Below is a small trained network, with its code and all its weights. Each question gives an input and a target symbol and asks what happens when units are switched off, that is, made to give their printed mean instead of their output.

import numpy as np


def w(rows, s, z=0):
    codes = np.array(rows[::2]) - 128.0
    scale = np.full(codes.shape[1], s)
    scale[-1] = z or s
    return codes * scale


def softmax(a):
    e = np.exp(a - a.max(-1, keepdims=True))
    return e / e.sum(-1, keepdims=True)


def log_softmax(a):
    a = a - a.max(-1, keepdims=True)
    return a - np.log(np.exp(a).sum(-1, keepdims=True))


def net(x, mask):
    ids = ['ΞΠΦβγεζθτψω'.index(c) for c in x.split()]
    T = len(ids)
    res = E[ids] + P[:T]
    u = 0
    for l in range(2):
        r = res
        for j in range(3):
            rows = slice(3 * j, 3 * j + 3)
            q, k, v = (r @ M[l][rows].T for M in (Q, K, V))
            z = softmax(np.where(np.tri(T) > 0, q @ k.T / 3**0.5, -1e9)) @ v
            o = O[l][rows]
            res = res + np.where(mask[u + j], z, o[:, -1]) @ o[:, :-1]
        u += 3
    return log_softmax(res[-1] @ U[:, :-1].T + U[:, -1])


Q, K, V, O = {}, {}, {}, {}
E = w([
[254,199,93],'Ξ',
[40,237,29],'Π',
[246,144,95],'Φ',
[174,121,195],'β',
[85,88,106],'γ',
[156,166,89],'ε',
[143,172,106],'ζ',
[172,162,87],'θ',
[126,92,68],'τ',
[107,70,185],'ψ',
[182,183,77],'ω',
],0.014)
P = w([
[10,225,166],'0',
[64,83,125],'1',
[213,146,165],'2',
[57,200,163],'3',
[59,21,117],'4',
[251,143,170],'5',
[61,168,142],'6',
],0.012)
Q[0] = w([
[114,41,6],'0.h0',
[158,93,79],'0.h0',
[127,132,204],'0.h0',
[159,121,158],'0.h1',
[126,98,172],'0.h1',
[131,86,180],'0.h1',
[89,181,162],'0.h2',
[189,142,87],'0.h2',
[110,137,62],'0.h2',
],0.014)
K[0] = w([
[155,126,1],'0.h0',
[154,63,10],'0.h0',
[176,144,194],'0.h0',
[158,144,122],'0.h1',
[157,77,156],'0.h1',
[216,21,201],'0.h1',
[130,119,62],'0.h2',
[205,206,92],'0.h2',
[119,239,104],'0.h2',
],0.0084)
V[0] = w([
[128,105,123],'0.h0',
[185,96,116],'0.h0',
[115,35,126],'0.h0',
[217,114,176],'0.h1',
[110,192,190],'0.h1',
[166,96,88],'0.h1',
[66,68,38],'0.h2',
[164,128,180],'0.h2',
[1,235,239],'0.h2',
],0.0055)
O[0] = w([
[168,132,120,115],'0.h0',
[149,196,120,86],'0.h0',
[254,117,76,87],'0.h0',
[160,147,77,104],'0.h1',
[206,22,110,197],'0.h1',
[169,115,121,79],'0.h1',
[132,149,129,80],'0.h2',
[100,100,125,136],'0.h2',
[234,167,74,252],'0.h2',
],0.0065,0.0038)
Q[1] = w([
[207,127,137],'1.h0',
[114,196,174],'1.h0',
[207,23,164],'1.h0',
[11,103,151],'1.h1',
[145,48,109],'1.h1',
[47,103,157],'1.h1',
[87,70,203],'1.h2',
[171,132,171],'1.h2',
[173,190,155],'1.h2',
],0.011)
K[1] = w([
[125,113,1],'1.h0',
[197,204,142],'1.h0',
[139,9,51],'1.h0',
[130,182,47],'1.h1',
[57,63,96],'1.h1',
[80,222,116],'1.h1',
[121,242,122],'1.h2',
[102,72,78],'1.h2',
[26,85,26],'1.h2',
],0.0087)
V[1] = w([
[76,2,42],'1.h0',
[216,186,217],'1.h0',
[201,112,26],'1.h0',
[236,190,172],'1.h1',
[136,125,212],'1.h1',
[86,166,238],'1.h1',
[87,100,221],'1.h2',
[198,159,176],'1.h2',
[206,241,193],'1.h2',
],0.008)
O[1] = w([
[34,157,11,86],'1.h0',
[253,82,169,154],'1.h0',
[152,212,91,171],'1.h0',
[26,187,86,250],'1.h1',
[155,78,81,168],'1.h1',
[115,13,165,184],'1.h1',
[116,54,189,99],'1.h2',
[151,237,254,154],'1.h2',
[212,201,182,227],'1.h2',
],0.0052,0.0021)
U = w([
[148,142,191,180],'Ξ',
[13,91,157,177],'Π',
[108,197,140,148],'Φ',
[253,157,111,27],'β',
[18,149,117,196],'γ',
[123,188,122,136],'ε',
[109,187,137,135],'ζ',
[151,200,113,55],'θ',
[32,254,76,4],'τ',
[122,9,174,226],'ψ',
[147,183,115,76],'ω',
],0.0093,0.0034)

Each question gives the input, a string of symbols that net reads in full, and the target symbol t.
The units are the heads (3 rows each of Q, K, V and O). Each row of codes is followed by its name. A weight is (code - 128) times the scale printed after its matrix; where a second scale follows, it is the last column's (O and U).
mask holds one flag per head, layer by layer. A switched-off head (its flag False) gives its mean, the last column of its rows in O, instead of its output. The means were averaged over made-up inputs and are rounded, as every weight is.
A unit's drop is (log p(t) with every unit on - log p(t) with that unit switched off) / (log p(t) with every unit on - log p(t) with every unit switched off).
The circuit of an input: a set's keep is (log p(t) with only the set's units on - log p(t) with every unit switched off) / (log p(t) with every unit on - log p(t) with every unit switched off). Starting from all 6 units, units are removed one at a time, each time the one whose removal leaves the highest keep (on an exact tie, the one counted first), for as long as the keep stays at least 0.8.
circuit, biggest first: the units of the circuit, biggest drop first
unit that matters most: the unit with the biggest drop
heads that matter: for each layer, one digit per head in row order, 1 if its drop is at least 0.15 and else 0, layers parted by /
drop of u: that unit's drop, to one decimal
input ω ψ τ, target ψ: unit that matters most => 1.h2
input τ Π ζ ω ψ Ξ, target ψ: circuit, biggest first => (1.h2; 0.h2)
input τ ω ζ θ ψ τ, target ψ: heads that matter => 000 / 011
input β ψ Φ, target ψ: circuit, biggest first => (0.h2; 1.h2)
input τ ψ τ Ξ ψ Ξ, target ψ: heads that matter => 001 / 001
input Φ ψ γ Π ψ ζ, target ψ: circuit, biggest first => (1.h2; 1.h1)
input ψ τ Ξ, target τ: heads that matter => 001 / 100
input ζ Φ Φ Ξ τ β, target τ: heads that matter => 000 / 100
input τ ψ ψ ψ, target ψ: heads that matter => 000 / 111
input γ Φ τ ε τ, target τ: heads that matter => 100 / 100
input Φ τ Φ, target τ: heads that matter => 000 / 100
input Ξ ε ζ Π τ, target τ: heads that matter => 000 / 100
input ψ β Φ β ψ Φ, target ψ: heads that matter => 001 / 001
input β ψ τ ω τ γ, target τ: circuit, biggest first => (1.h0)
input ε Ξ β β τ ψ, target τ: drop of 1.h0 => 0.8
input Φ Ξ Ξ β ψ β, target ψ: drop of 0.h1 => 0.0
input ψ ψ θ Π ψ θ, target ψ: drop of 1.h2 => 0.4
